Here is a tiny trained network, its code and every weight. The questions are about switching its units off for an input and a class, where a switched-off unit gives its printed mean instead of its output.

import numpy as np


def w(rows, s, z=0):
    codes = np.array(rows[::2]) - 128.0
    scale = np.full(codes.shape[1], s)
    scale[-1] = z or s
    return codes * scale


def f(y):
    return np.maximum(y, 0)


def log_softmax(a):
    a = a - a.max(-1, keepdims=True)
    return a - np.log(np.exp(a).sum(-1, keepdims=True))


def net(x, mask):
    res = np.array(x, float).reshape(1, 4) / 4 @ E
    y = f(res @ A[0][:, :-1].T + A[0][:, -1])
    res = res + np.where(mask, y, B[0][:, -1]) @ B[0][:, :-1]
    return log_softmax(res[-1] @ U[:, :-1].T + U[:, -1])


A, B = {}, {}
E = w([
[65,36,212,203,47,187,113,147],'x0',
[124,54,219,29,216,154,224,194],'x1',
[208,37,135,83,95,80,92,112],'x2',
[88,177,136,95,49,1,141,122],'x3',
],0.0098)
A[0] = w([
[160,146,82,114,119,55,89,70,179],'n1',
[146,167,124,92,174,123,200,124,210],'n2',
[170,193,78,175,106,138,77,50,185],'n3',
[181,207,88,130,106,84,128,55,148],'n4',
[182,142,118,48,153,92,171,123,148],'n5',
[136,147,162,52,222,147,160,140,125],'n6',
[115,17,186,90,167,168,161,220,254],'n7',
[149,119,125,10,161,77,151,149,231],'n8',
[71,212,122,165,91,125,167,134,234],'n9',
[146,168,94,49,150,113,169,175,197],'n10',
[140,53,180,73,145,125,193,193,172],'n11',
[121,96,99,45,167,150,203,133,31],'n12',
[110,61,135,181,86,98,71,152,215],'n13',
[134,179,62,202,72,134,78,52,246],'n14',
[109,132,146,201,160,237,131,114,229],'n15',
],0.011,0.0054)
B[0] = w([
[155,130,52,63,80,76,66,76,204],'n1',
[112,212,117,73,186,84,139,199,179],'n2',
[107,73,25,79,98,71,61,172,228],'n3',
[73,169,24,98,112,72,49,103,212],'n4',
[182,170,105,31,167,40,73,98,178],'n5',
[162,214,190,95,241,128,183,181,190],'n6',
[178,172,254,192,133,239,212,73,245],'n7',
[245,244,169,47,137,55,171,53,195],'n8',
[43,237,79,195,61,149,152,137,199],'n9',
[120,225,100,93,155,49,150,138,183],'n10',
[180,103,246,117,138,174,216,91,209],'n11',
[129,204,139,129,198,101,149,136,169],'n12',
[207,71,184,190,49,179,122,53,192],'n13',
[66,52,24,189,74,94,27,168,253],'n14',
[69,51,126,177,196,204,150,230,213],'n15',
],0.0084,0.02)
U = w([
[23,83,67,120,219,176,138,232,41],'0',
[171,171,211,65,251,130,202,136,36],'1',
[123,54,209,231,161,244,133,149,114],'2',
[179,159,52,31,137,19,105,69,60],'3',
[7,217,101,192,70,112,124,146,253],'4',
[216,57,230,122,27,124,176,13,147],'5',
[129,2,58,172,51,86,22,134,66],'6',
],0.0088,0.0038)

Each question gives the input, the list of numbers given to net, and the class t.
The units are the neurons (one row each of A and B). Each row of codes is followed by its name. A weight is (code - 128) times the scale printed after its matrix; where a second scale follows, it is the last column's (A, B and U).
mask holds one flag per neuron, in row order. A switched-off neuron (its flag False) gives its mean, the last column of its row in B, instead of its output. The means were averaged over made-up inputs and are rounded, as every weight is.
A unit's drop is (log p(t) with every unit on - log p(t) with that unit switched off) / (log p(t) with every unit on - log p(t) with every unit switched off).
The circuit of an input: a set's keep is (log p(t) with only the set's units on - log p(t) with every unit switched off) / (log p(t) with every unit on - log p(t) with every unit switched off). Starting from the 12 units with the biggest drops (on a tie, the unit counted first), units are removed one at a time, each time the one whose removal leaves the highest keep (on an exact tie, the one counted first), for as long as the keep stays at least 0.8.
units of the circuit, in order: the units of the circuit, biggest drop first
k most important neurons: the k neurons with the biggest drops, biggest first
drop when u is switched off: that unit's drop, to one decimal
input [-1,-7,-6,4], class 6: units of the circuit, in order -> n14
input [0,-2,4,-6], class 2: 3 most important neurons -> n4, n1, n14
input [-5,3,0,2], class 1: 3 most important neurons -> n14, n3, n6
input [5,-3,-7,-3], class 0: 2 most important neurons -> n15, n7
input [-6,-5,-1,-1], class 6: 4 most important neurons -> n14, n8, n6, n3
input [2,4,1,8], class 5: 2 most important neurons -> n6, n15
input [5,-3,1,-3], class 2: 3 most important neurons -> n4, n1, n15
input [-1,-7,-8,-1], class 6: 2 most important neurons -> n14, n3
input [0,-4,-4,-4], class 6: 2 most important neurons -> n6, n14
input [5,0,2,2], class 5: drop when n14 is switched off -> 0.1
input [4,3,-7,4], class 2: drop when n3 is switched off -> 0.2
input [7,0,4,2], class 5: drop when n15 is switched off -> 0.1
input [4,-2,-6,-5], class 2: drop when n2 is switched off -> 0.2
input [0,-1,-5,-7], class 0: most important neuron -> n13
